Here is a tiny trained network, its code and every weight. The questions are about switching its units off for an input and a class, where a switched-off unit gives its printed mean instead of its output.

import numpy as np


def w(rows, s, z=0):
    codes = np.array(rows[::2]) - 128.0
    scale = np.full(codes.shape[1], s)
    scale[-1] = z or s
    return codes * scale


def f(y):
    return np.maximum(y, 0)


def log_softmax(a):
    a = a - a.max(-1, keepdims=True)
    return a - np.log(np.exp(a).sum(-1, keepdims=True))


def net(x, mask):
    res = np.array(x, float).reshape(1, 5) / 4 @ E
    y = f(res @ A[0][:, :-1].T + A[0][:, -1])
    res = res + np.where(mask, y, B[0][:, -1]) @ B[0][:, :-1]
    return log_softmax(res[-1] @ U[:, :-1].T + U[:, -1])


A, B = {}, {}
E = w([
[131,127,129],'x0',
[255,98,98],'x1',
[186,196,242],'x2',
[175,249,72],'x3',
[127,127,127],'x4',
],0.0093)
A[0] = w([
[2,208,135,170],'N1',
[122,199,106,120],'N2',
[86,137,142,176],'N3',
[144,92,60,131],'N4',
[123,119,176,251],'N5',
[136,202,17,146],'N6',
[128,196,42,70],'N7',
[52,173,190,104],'N8',
[204,106,115,141],'N9',
[150,19,164,38],'N10',
[160,212,131,130],'N11',
[66,122,47,100],'N12',
[61,134,142,136],'N13',
[195,175,72,65],'N14',
[122,166,122,166],'N15',
[171,184,80,85],'N16',
],0.012,0.0033)
B[0] = w([
[228,99,129,255],'N1',
[32,86,116,186],'N2',
[192,35,76,180],'N3',
[161,254,181,190],'N4',
[102,140,116,196],'N5',
[112,54,157,230],'N6',
[87,111,135,200],'N7',
[178,129,151,217],'N8',
[223,164,105,197],'N9',
[66,78,191,209],'N10',
[114,117,146,215],'N11',
[163,220,213,211],'N12',
[167,160,127,196],'N13',
[121,99,166,208],'N14',
[99,94,97,166],'N15',
[84,70,172,199],'N16',
],0.0078,0.0092)
U = w([
[74,33,150,20],'0',
[142,121,106,254],'1',
[182,135,114,161],'2',
[125,139,143,170],'3',
[121,246,192,99],'4',
[152,151,12,13],'5',
],0.013,0.0074)

Each question gives the input, the list of numbers given to net, and the class t.
The units are the neurons (one row each of A and B). Each row of codes is followed by its name. A weight is (code - 128) times the scale printed after its matrix; where a second scale follows, it is the last column's (A, B and U).
mask holds one flag per neuron, in row order. A switched-off neuron (its flag False) gives its mean, the last column of its row in B, instead of its output. The means were averaged over made-up inputs and are rounded, as every weight is.
A unit's drop is (log p(t) with every unit on - log p(t) with that unit switched off) / (log p(t) with every unit on - log p(t) with every unit switched off).
The circuit of an input: a set's keep is (log p(t) with only the set's units on - log p(t) with every unit switched off) / (log p(t) with every unit on - log p(t) with every unit switched off). Starting from the 12 units with the biggest drops (on a tie, the unit counted first), units are removed one at a time, each time the one whose removal leaves the highest keep (on an exact tie, the one counted first), for as long as the keep stays at least 0.8.
circuit, biggest first: the units of the circuit, biggest drop first
unit that matters most: the unit with the biggest drop
k most important neurons: the k neurons with the biggest drops, biggest first
drop when u is switched off: that unit's drop, to one decimal
input [5,-6,-5,8,-1], class 0: unit that matters most : N6
input [6,6,2,6,-2], class 0: circuit, biggest first : (N16, N6, N14)
input [6,-2,5,5,-5], class 1: circuit, biggest first : (N12, N4)
input [4,4,-7,-5,-3], class 4: circuit, biggest first : (N4, N12, N3)
input [7,-8,2,-7,-8], class 2: circuit, biggest first : (N1, N13, N8)
input [4,1,-4,6,0], class 0: circuit, biggest first : (N6, N16)
input [-8,6,-4,8,2], class 0: circuit, biggest first : (N6, N16)
input [7,-6,-4,-7,-8], class 3: circuit, biggest first : (N12, N13)
input [1,3,-4,3,3], class 4: 4 most important neurons : (N4, N3, N1, N12)
input [7,2,-8,8,6], class 0: 3 most important neurons : (N6, N16, N7)
input [-7,-5,0,4,-5], class 1: 2 most important neurons : (N1, N10)
input [5,5,-3,-6,7], class 3: 2 most important neurons : (N4, N6)
input [4,6,-8,-7,3], class 4: 2 most important neurons : (N4, N12)
input [-7,1,5,6,1], class 1: unit that matters most : N10
input [-3,-6,-7,3,-5], class 4: 2 most important neurons : (N12, N4)
input [-3,-7,7,0,-2], class 2: 2 most important neurons : (N1, N3)
input [2,-6,-1,3,6], class 2: drop when N10 is switched off : 0.1
input [5,-3,-5,-3,-1], class 1: drop when N3 is switched off : 0.2
input [3,-6,-8,-6,5], class 4: drop when N11 is switched off : 0.0
input [4,-8,3,5,6], class 2: unit that matters most : N1
input [-3,-6,-7,2,-6], class 4: drop when N4 is switched off : 0.2
